Below are the code and all the weights of a small trained network. Each question names an input and a target symbol and asks about switching units off, where a switched-off unit gives its printed mean instead of its output.

import numpy as np


def w(rows, s, z=0):
    codes = np.array(rows[::2]) - 128.0
    scale = np.full(codes.shape[1], s)
    scale[-1] = z or s
    return codes * scale


def f(y):
    return np.maximum(y, 0)


def softmax(a):
    e = np.exp(a - a.max(-1, keepdims=True))
    return e / e.sum(-1, keepdims=True)


def log_softmax(a):
    a = a - a.max(-1, keepdims=True)
    return a - np.log(np.exp(a).sum(-1, keepdims=True))


def net(x, mask):
    ids = ['ΘΠΣΦαγδζηλμξτψ'.index(c) for c in x.split()]
    T = len(ids)
    res = E[ids] + P[:T]
    u = 0
    for l in range(2):
        q, k, v = (res @ M[l].T for M in (Q, K, V))
        z = softmax(np.where(np.tri(T) > 0, q @ k.T / 4**0.5, -1e9)) @ v
        res = res + np.where(mask[u], z, O[l][:, -1]) @ O[l][:, :-1]
        u += 1
        y = f(res @ A[l][:, :-1].T + A[l][:, -1])
        res = res + np.where(mask[u : u + 4], y, B[l][:, -1]) @ B[l][:, :-1]
        u += 4
    return log_softmax(res[-1] @ U[:, :-1].T + U[:, -1])


Q, K, V, O, A, B = {}, {}, {}, {}, {}, {}
E = w([
[175,125,91,164],'Θ',
[170,131,139,156],'Π',
[99,166,65,92],'Σ',
[68,151,132,99],'Φ',
[154,134,152,149],'α',
[130,127,144,132],'γ',
[110,188,152,90],'δ',
[193,169,125,138],'ζ',
[155,179,169,114],'η',
[148,104,123,156],'λ',
[113,146,166,112],'μ',
[74,108,131,141],'ξ',
[111,76,91,153],'τ',
[106,110,9,115],'ψ',
],0.014)
P = w([
[126,103,107,105],'0',
[103,161,113,166],'1',
[124,101,145,139],'2',
[193,87,44,37],'3',
[90,208,99,194],'4',
[123,94,161,147],'5',
[226,73,44,29],'6',
[86,253,90,220],'7',
[122,82,173,143],'8',
[212,57,50,2],'9',
[86,230,81,198],'10',
[123,78,179,144],'11',
],0.01)
Q[0] = w([
[175,141,116,4],'0.h0',
[163,124,152,63],'0.h0',
[109,109,160,190],'0.h0',
[155,116,155,52],'0.h0',
],0.011)
K[0] = w([
[212,101,32,12],'0.h0',
[225,41,84,34],'0.h0',
[17,81,248,255],'0.h0',
[240,71,128,48],'0.h0',
],0.0049)
V[0] = w([
[172,89,63,4],'0.h0',
[19,215,130,210],'0.h0',
[133,16,75,122],'0.h0',
[175,155,98,202],'0.h0',
],0.0044)
O[0] = w([
[169,118,57,45,255],'0.h0',
[128,143,143,255,166],'0.h0',
[141,183,132,73,194],'0.h0',
[45,139,130,137,183],'0.h0',
],0.0053,0.00091)
A[0] = w([
[36,108,254,114,217],'0.n0',
[68,15,160,188,239],'0.n1',
[219,82,226,200,253],'0.n2',
[86,154,105,191,209],'0.n3',
],0.0082,0.0025)
B[0] = w([
[54,143,208,41,214],'0.n0',
[110,44,140,145,231],'0.n1',
[255,127,164,99,220],'0.n2',
[68,142,161,231,254],'0.n3',
],0.0096,0.0044)
Q[1] = w([
[73,138,133,103],'1.h0',
[99,159,201,191],'1.h0',
[111,160,222,247],'1.h0',
[104,102,83,176],'1.h0',
],0.014)
K[1] = w([
[23,147,133,52],'1.h0',
[142,9,178,20],'1.h0',
[166,2,161,51],'1.h0',
[106,41,36,149],'1.h0',
],0.0066)
V[1] = w([
[54,246,175,51],'1.h0',
[95,74,210,121],'1.h0',
[204,189,91,174],'1.h0',
[222,185,187,93],'1.h0',
],0.011)
O[1] = w([
[25,231,152,88,107],'1.h0',
[84,89,212,79,254],'1.h0',
[221,157,109,168,22],'1.h0',
[253,203,164,48,91],'1.h0',
],0.011,0.0038)
A[1] = w([
[132,42,119,2,122],'1.n0',
[56,131,109,68,79],'1.n1',
[228,72,76,54,1],'1.n2',
[165,27,62,67,89],'1.n3',
],0.0094,0.0079)
B[1] = w([
[154,65,122,4,250],'1.n0',
[59,179,134,150,230],'1.n1',
[131,206,209,178,202],'1.n2',
[112,74,188,182,204],'1.n3',
],0.013)
U = w([
[72,131,220,233,94],'Θ',
[138,159,206,126,92],'Π',
[75,162,11,182,174],'Σ',
[62,173,128,119,57],'Φ',
[199,133,127,69,185],'α',
[191,62,49,54,250],'γ',
[110,251,148,104,112],'δ',
[156,254,162,120,92],'ζ',
[217,222,76,9,98],'η',
[152,63,163,132,125],'λ',
[130,164,124,62,173],'μ',
[86,80,132,115,142],'ξ',
[148,3,102,126,59],'τ',
[90,45,99,210,120],'ψ',
],0.007,0.013)

Each question gives the input, a string of symbols that net reads in full, and the target symbol t.
The units are the heads (4 rows each of Q, K, V and O) and the neurons (one row each of A and B). Each row of codes is followed by its name. A weight is (code - 128) times the scale printed after its matrix; where a second scale follows, it is the last column's (O, A, B and U).
mask holds one flag per unit, layer by layer, with each layer's heads first. A switched-off unit (its flag False) gives its mean, the last column of its rows in O or B, instead of its output. The means were averaged over made-up inputs and are rounded, as every weight is.
A unit's drop is (log p(t) with every unit on - log p(t) with that unit switched off) / (log p(t) with every unit on - log p(t) with every unit switched off).
The circuit of an input: a set's keep is (log p(t) with only the set's units on - log p(t) with every unit switched off) / (log p(t) with every unit on - log p(t) with every unit switched off). Starting from all 10 units, units are removed one at a time, each time the one whose removal leaves the highest keep (on an exact tie, the one counted first), for as long as the keep stays at least 0.8.
circuit, biggest first: the units of the circuit, biggest drop first
most important unit: the unit with the biggest drop
top k neurons: the k neurons with the biggest drops, biggest first
k most important neurons of layer l: the k neurons of layer l with the biggest drops, biggest first
input η ψ Σ ψ Φ Π ξ Θ τ Π, target Θ: top 3 neurons -> (1.n2; 1.n3; 0.n0)
input τ ξ Φ λ λ τ, target τ: circuit, biggest first -> (1.h0; 0.n1; 1.n0)
input Θ ψ ξ η α γ δ μ δ λ Θ ξ, target ξ: circuit, biggest first -> (0.n0; 0.n1; 1.h0; 1.n0)
input ζ μ δ δ λ δ Σ Π ζ Π, target Π: top 2 neurons -> (1.n2; 1.n3)
input δ Θ Θ τ, target Θ: circuit, biggest first -> (1.h0; 1.n2; 1.n3; 0.n0)
input δ γ Θ Θ μ ζ ψ Θ, target Σ: top neuron -> (1.n0)
input Θ τ γ δ Φ Φ ξ ξ λ Φ, target ξ: top 4 neurons -> (0.n3; 1.n0; 1.n1; 0.n1)
input γ Σ α α Σ η α, target Σ: top 3 neurons -> (1.n0; 0.n2; 0.n1)
input Θ ψ ψ η λ ξ γ ξ δ, target δ: circuit, biggest first -> (1.h0; 1.n1; 0.n0)
input λ Θ Φ Φ, target Θ: top 2 neurons -> (0.n0; 1.n2)
input η λ ψ η, target λ: 2 most important neurons of layer 1 -> (1.n3; 1.n2)
input ξ ξ Θ λ Θ η γ, target Θ: top 4 neurons -> (1.n2; 1.n3; 0.n0; 1.n0)
input η λ α α η ζ Θ Φ μ μ, target Φ: circuit, biggest first -> (1.h0; 1.n1; 0.h0; 0.n2)
input μ μ Θ μ η Σ η Π, target ζ: top 4 neurons -> (1.n0; 0.n3; 0.n1; 1.n3)
input ψ μ τ η ψ Φ ξ τ δ δ, target τ: top neuron -> (0.n3)
input ψ Θ τ, target τ: circuit, biggest first -> (1.n1; 1.h0)
input γ δ η δ ψ λ Φ η Φ, target Φ: top 3 neurons -> (1.n1; 0.n0; 0.n2)
input Θ γ α, target α: circuit, biggest first -> (0.n2; 1.h0)
input ξ Π ξ η, target Π: top 3 neurons -> (1.n2; 1.n3; 0.n0)
input ζ ψ τ ζ Σ, target ψ: 2 most important neurons of layer 0 -> (0.n1; 0.n0)
input ψ Σ η ζ Θ δ Θ η Φ ξ ξ γ, target γ: top 3 neurons -> (0.n2; 1.n0; 0.n0)
input δ η ξ, target ξ: 2 most important neurons of layer 1 -> (1.n0; 1.n1)
input ζ ζ ξ α ξ μ, target μ: most important neuron of layer 0 -> (0.n0)
input Θ Θ ζ, target ζ: 2 most important neurons of layer 0 -> (0.n1; 0.n2)
input η γ δ Σ Θ δ η, target Θ: top 3 neurons -> (1.n2; 1.n3; 0.n0)
input δ γ α Σ ψ Φ ξ ξ μ Θ, target ξ: top 4 neurons -> (0.n3; 1.n1; 1.n0; 0.n0)
input μ Θ α ξ μ η Σ λ τ λ, target λ: top 2 neurons -> (1.n0; 1.n2)
input η Θ Φ ψ τ γ η, target τ: 3 most important neurons of layer 0 -> (0.n3; 0.n2; 0.n0)
input μ Φ λ Φ μ α τ η ζ, target ζ: most important unit -> 1.n2
input ψ Θ ζ η Φ γ ξ Σ ψ, target ψ: 3 most important neurons of layer 1 -> (1.n0; 1.n1; 1.n2)
